Here is a tiny trained network, its code and every weight. The questions are about switching its units off for an input and a class, where a switched-off unit gives its printed mean instead of its output.

import numpy as np


def w(rows, s, z=0):
    codes = np.array(rows[::2]) - 128.0
    scale = np.full(codes.shape[1], s)
    scale[-1] = z or s
    return codes * scale


def f(y):
    return y / 2 * (1 + np.tanh(0.7978845608 * (y + 0.044715 * y**3)))


def log_softmax(a):
    a = a - a.max(-1, keepdims=True)
    return a - np.log(np.exp(a).sum(-1, keepdims=True))


def net(x, mask):
    res = np.array(x, float).reshape(1, 4) / 4 @ E
    y = f(res @ A[0][:, :-1].T + A[0][:, -1])
    res = res + np.where(mask, y, B[0][:, -1]) @ B[0][:, :-1]
    return log_softmax(res[-1] @ U[:, :-1].T + U[:, -1])


A, B = {}, {}
E = w([
[56,98,193,172,101,77,101,144],'x0',
[163,171,155,126,9,204,74,125],'x1',
[186,84,126,164,107,67,80,67],'x2',
[116,75,53,91,47,116,131,147],'x3',
],0.011)
A[0] = w([
[94,174,139,64,138,174,96,223,89],'neuron 0',
[85,127,98,131,213,76,201,150,162],'neuron 1',
[76,29,76,113,87,77,153,197,201],'neuron 2',
[171,152,219,163,4,233,90,183,4],'neuron 3',
[86,43,29,97,13,178,181,112,115],'neuron 4',
[93,212,159,30,78,160,166,255,102],'neuron 5',
[47,91,173,175,104,95,36,195,124],'neuron 6',
[192,102,138,123,98,87,95,102,92],'neuron 7',
[242,221,75,39,121,144,140,123,121],'neuron 8',
[163,193,195,182,170,164,130,74,122],'neuron 9',
[80,131,164,65,115,135,144,170,81],'neuron 10',
[153,168,112,108,81,226,51,98,72],'neuron 11',
[192,73,113,210,103,141,81,26,94],'neuron 12',
[75,184,85,136,123,124,124,99,61],'neuron 13',
[181,168,182,203,167,161,137,163,103],'neuron 14',
[239,49,159,60,107,49,26,45,187],'neuron 15',
[206,126,17,130,212,133,145,145,125],'neuron 16',
],0.0088,0.0027)
B[0] = w([
[179,110,90,137,145,104,171,157,174],'neuron 0',
[118,85,139,89,155,99,203,111,216],'neuron 1',
[130,147,157,95,171,149,133,67,207],'neuron 2',
[58,58,167,85,140,66,145,77,251],'neuron 3',
[181,127,179,230,124,220,164,83,228],'neuron 4',
[174,118,153,78,121,116,185,211,207],'neuron 5',
[124,254,179,153,195,117,65,141,203],'neuron 6',
[178,164,68,119,147,117,154,152,172],'neuron 7',
[85,205,185,146,178,100,57,136,217],'neuron 8',
[201,110,139,128,117,159,177,85,188],'neuron 9',
[146,163,105,114,127,149,149,219,150],'neuron 10',
[47,74,151,68,174,113,112,135,215],'neuron 11',
[172,122,133,92,132,78,148,199,207],'neuron 12',
[124,110,92,108,92,119,114,159,125],'neuron 13',
[197,86,104,216,125,203,97,77,170],'neuron 14',
[180,134,126,87,184,118,191,152,242],'neuron 15',
[85,159,186,118,201,73,68,111,199],'neuron 16',
],0.0098,0.012)
U = w([
[74,38,155,85,141,81,155,78,149],'0',
[201,122,173,155,127,244,176,34,176],'1',
[216,134,92,78,124,94,155,255,85],'2',
[89,234,169,124,150,112,63,140,251],'3',
[158,116,115,133,142,165,110,126,191],'4',
[139,152,52,147,103,169,59,169,31],'5',
[96,205,61,179,72,159,58,140,17],'6',
],0.01,0.0028)

Each question gives the input, the list of numbers given to net, and the class t.
The units are the neurons (one row each of A and B). Each row of codes is followed by its name. A weight is (code - 128) times the scale printed after its matrix; where a second scale follows, it is the last column's (A, B and U).
mask holds one flag per neuron, in row order. A switched-off neuron (its flag False) gives its mean, the last column of its row in B, instead of its output. The means were averaged over made-up inputs and are rounded, as every weight is.
A unit's drop is (log p(t) with every unit on - log p(t) with that unit switched off) / (log p(t) with every unit on - log p(t) with every unit switched off).
The circuit of an input: a set's keep is (log p(t) with only the set's units on - log p(t) with every unit switched off) / (log p(t) with every unit on - log p(t) with every unit switched off). Starting from the 12 units with the biggest drops (on a tie, the unit counted first), units are removed one at a time, each time the one whose removal leaves the highest keep (on an exact tie, the one counted first), for as long as the keep stays at least 0.8.
units of the circuit, in order: the units of the circuit, biggest drop first
most important unit: the unit with the biggest drop
top k neurons: the k neurons with the biggest drops, biggest first
drop of u: that unit's drop, to one decimal
input [-4,1,1,5], class 1: top 2 neurons	[neuron 4; neuron 6]
input [-2,4,-5,6], class 1: most important unit	neuron 4
input [-8,2,8,4], class 2: top 2 neurons	[neuron 15; neuron 12]
input [-4,5,7,2], class 2: top 3 neurons	[neuron 12; neuron 15; neuron 7]
input [-8,-1,-2,5], class 3: top 2 neurons	[neuron 8; neuron 16]
input [4,7,4,-7], class 0: top 2 neurons	[neuron 3; neuron 4]
input [2,4,-7,5], class 2: top 2 neurons	[neuron 5; neuron 10]
input [8,-7,3,-5], class 3: top 3 neurons	[neuron 6; neuron 3; neuron 11]
input [-1,3,7,8], class 1: top 3 neurons	[neuron 4; neuron 2; neuron 5]
input [-5,1,-4,-3], class 3: top 3 neurons	[neuron 8; neuron 4; neuron 15]
input [8,4,7,0], class 3: top 4 neurons	[neuron 6; neuron 5; neuron 0; neuron 1]
input [-1,8,3,-7], class 0: top 3 neurons	[neuron 3; neuron 11; neuron 4]
input [6,0,8,-6], class 2: units of the circuit, in order	[neuron 12; neuron 15]
input [2,5,7,0], class 2: top 2 neurons	[neuron 12; neuron 15]
input [-6,8,8,-2], class 0: units of the circuit, in order	[neuron 11]
input [-7,5,-4,4], class 3: top 2 neurons	[neuron 8; neuron 1]
input [4,1,4,3], class 2: top 4 neurons	[neuron 8; neuron 15; neuron 16; neuron 12]
input [8,3,-1,1], class 3: drop of neuron 8	0.0
input [-8,-6,-1,8], class 1: drop of neuron 11	0.2
input [-8,3,-2,3], class 3: drop of neuron 8	0.4
input [4,-2,-4,5], class 1: drop of neuron 2	0.2
input [-7,-4,-5,0], class 3: most important unit	neuron 16
